Below are the code and all the weights of a small trained network. Each question names an input and a class and asks about switching units off, where a switched-off unit gives its printed mean instead of its output.

import numpy as np


def w(rows, s, z=0):
    codes = np.array(rows[::2]) - 128.0
    scale = np.full(codes.shape[1], s)
    scale[-1] = z or s
    return codes * scale


def f(y):
    return np.maximum(y, 0)


def log_softmax(a):
    a = a - a.max(-1, keepdims=True)
    return a - np.log(np.exp(a).sum(-1, keepdims=True))


def net(x, mask):
    res = np.array(x, float).reshape(1, 6) / 4 @ E
    y = f(res @ A[0][:, :-1].T + A[0][:, -1])
    res = res + np.where(mask, y, B[0][:, -1]) @ B[0][:, :-1]
    return log_softmax(res[-1] @ U[:, :-1].T + U[:, -1])


A, B = {}, {}
E = w([
[254,77,75,155,143,213],'x0',
[93,59,14,76,193,61],'x1',
[127,127,130,126,128,128],'x2',
[129,23,217,95,161,134],'x3',
[128,128,128,134,128,127],'x4',
[28,114,101,133,131,237],'x5',
],0.0082)
A[0] = w([
[192,113,97,123,161,192,41],'neuron 0',
[138,93,85,146,184,76,144],'neuron 1',
[147,181,191,127,81,174,44],'neuron 2',
[121,186,25,143,107,125,137],'neuron 3',
[113,103,49,63,181,91,27],'neuron 4',
[42,152,149,126,105,81,91],'neuron 5',
[170,60,171,128,157,151,129],'neuron 6',
[202,112,185,133,143,2,95],'neuron 7',
[117,63,196,65,170,129,46],'neuron 8',
[67,153,170,112,105,103,69],'neuron 9',
[175,171,203,160,82,168,112],'neuron 10',
[89,163,157,62,93,105,57],'neuron 11',
[139,201,86,147,65,100,85],'neuron 12',
[52,133,146,80,140,77,106],'neuron 13',
[51,91,119,104,156,239,113],'neuron 14',
[55,102,110,165,125,191,61],'neuron 15',
[126,73,176,81,124,128,249],'neuron 16',
[137,229,50,114,129,142,50],'neuron 17',
[48,148,166,117,123,88,58],'neuron 18',
[145,146,183,160,95,141,64],'neuron 19',
[185,60,80,154,103,204,53],'neuron 20',
[144,169,196,142,120,182,101],'neuron 21',
[109,134,178,173,73,112,123],'neuron 22',
[44,140,135,118,126,190,126],'neuron 23',
[89,141,144,145,123,100,191],'neuron 24',
],0.01,0.011)
B[0] = w([
[201,92,108,193,172,113,149],'neuron 0',
[65,103,97,136,105,134,188],'neuron 1',
[73,27,112,119,132,96,155],'neuron 2',
[100,145,224,178,90,166,192],'neuron 3',
[28,11,76,124,136,86,165],'neuron 4',
[199,107,109,187,163,129,177],'neuron 5',
[101,146,168,165,100,164,179],'neuron 6',
[167,157,131,65,27,56,203],'neuron 7',
[90,103,255,223,86,158,158],'neuron 8',
[198,105,113,178,193,122,156],'neuron 9',
[69,60,48,96,139,98,190],'neuron 10',
[184,90,102,177,162,94,146],'neuron 11',
[102,121,202,148,89,165,163],'neuron 12',
[169,114,110,191,137,150,185],'neuron 13',
[159,151,134,71,31,54,200],'neuron 14',
[178,109,157,69,51,43,158],'neuron 15',
[95,205,120,160,111,213,246],'neuron 16',
[112,84,227,170,104,127,156],'neuron 17',
[207,101,125,194,166,111,163],'neuron 18',
[67,97,107,127,135,98,148],'neuron 19',
[218,124,112,203,191,85,164],'neuron 20',
[86,79,67,124,136,103,169],'neuron 21',
[101,99,81,127,132,162,164],'neuron 22',
[171,147,125,78,65,75,188],'neuron 23',
[154,151,78,146,162,171,195],'neuron 24',
],0.0085,0.012)
U = w([
[59,44,68,111,141,118,62],'0',
[216,107,104,161,178,129,78],'1',
[118,156,99,116,122,159,252],'2',
[168,139,135,65,71,76,66],'3',
[110,156,103,122,132,162,243],'4',
[83,117,209,159,113,168,44],'5',
[104,235,96,49,210,197,127],'6',
[129,144,153,22,247,135,74],'7',
],0.013,0.015)

Each question gives the input, the list of numbers given to net, and the class t.
The units are the neurons (one row each of A and B). Each row of codes is followed by its name. A weight is (code - 128) times the scale printed after its matrix; where a second scale follows, it is the last column's (A, B and U).
mask holds one flag per neuron, in row order. A switched-off neuron (its flag False) gives its mean, the last column of its row in B, instead of its output. The means were averaged over made-up inputs and are rounded, as every weight is.
A unit's drop is (log p(t) with every unit on - log p(t) with that unit switched off) / (log p(t) with every unit on - log p(t) with every unit switched off).
The circuit of an input: a set's keep is (log p(t) with only the set's units on - log p(t) with every unit switched off) / (log p(t) with every unit on - log p(t) with every unit switched off). Starting from the 12 units with the biggest drops (on a tie, the unit counted first), units are removed one at a time, each time the one whose removal leaves the highest keep (on an exact tie, the one counted first), for as long as the keep stays at least 0.8.
circuit, biggest first: the units of the circuit, biggest drop first
unit that matters most: the unit with the biggest drop
top k neurons: the k neurons with the biggest drops, biggest first
drop of u: that unit's drop, to one decimal
input [3,-6,1,-5,-4,-5], class 0: circuit, biggest first	(neuron 10; neuron 2; neuron 21)
input [7,-3,-1,-5,5,4], class 1: unit that matters most	neuron 20
input [2,-5,-1,-8,-1,-7], class 5: circuit, biggest first	(neuron 12; neuron 17)
input [7,6,-1,8,3,1], class 5: circuit, biggest first	(neuron 8; neuron 6)
input [3,3,-1,-5,3,7], class 3: circuit, biggest first	(neuron 14; neuron 15; neuron 16)
input [3,-6,-6,-3,4,-4], class 0: circuit, biggest first	(neuron 10; neuron 2; neuron 21)
input [-3,-3,-1,3,5,7], class 3: circuit, biggest first	(neuron 14; neuron 23)
input [-4,-4,-5,-7,-1,7], class 3: top 2 neurons	(neuron 23; neuron 15)
input [-1,4,5,-3,6,8], class 3: circuit, biggest first	(neuron 14; neuron 15)
input [5,5,-4,8,-4,6], class 5: top 2 neurons	(neuron 8; neuron 6)
input [5,-3,-8,8,-7,-7], class 4: top 3 neurons	(neuron 16; neuron 14; neuron 3)
input [-5,4,4,8,-3,-7], class 5: top 2 neurons	(neuron 8; neuron 16)
input [3,4,-3,-8,-1,7], class 5: circuit, biggest first	(neuron 3; neuron 17)
input [4,-3,-3,4,6,-8], class 3: circuit, biggest first	(neuron 7)
input [-5,-8,-5,-6,0,0], class 0: top 2 neurons	(neuron 10; neuron 2)
input [3,6,-5,7,-2,4], class 5: circuit, biggest first	(neuron 8; neuron 6)
input [6,-2,7,1,-2,-7], class 3: top 2 neurons	(neuron 7; neuron 24)
input [-3,-3,6,-8,-7,-4], class 5: circuit, biggest first	(neuron 12; neuron 17)
input [-6,-7,6,-8,-2,3], class 5: top 4 neurons	(neuron 12; neuron 3; neuron 17; neuron 4)
input [4,1,-7,8,-5,-1], class 5: circuit, biggest first	(neuron 8)
input [-1,6,-4,4,2,8], class 3: top 3 neurons	(neuron 14; neuron 15; neuron 23)
input [-7,7,1,3,-3,8], class 3: top 2 neurons	(neuron 14; neuron 23)
input [8,-1,-6,-1,3,2], class 1: top 2 neurons	(neuron 20; neuron 0)
input [6,-4,2,-6,-6,4], class 1: drop of neuron 5	-0.2
input [-8,-3,-1,6,-2,-5], class 1: drop of neuron 18	0.1
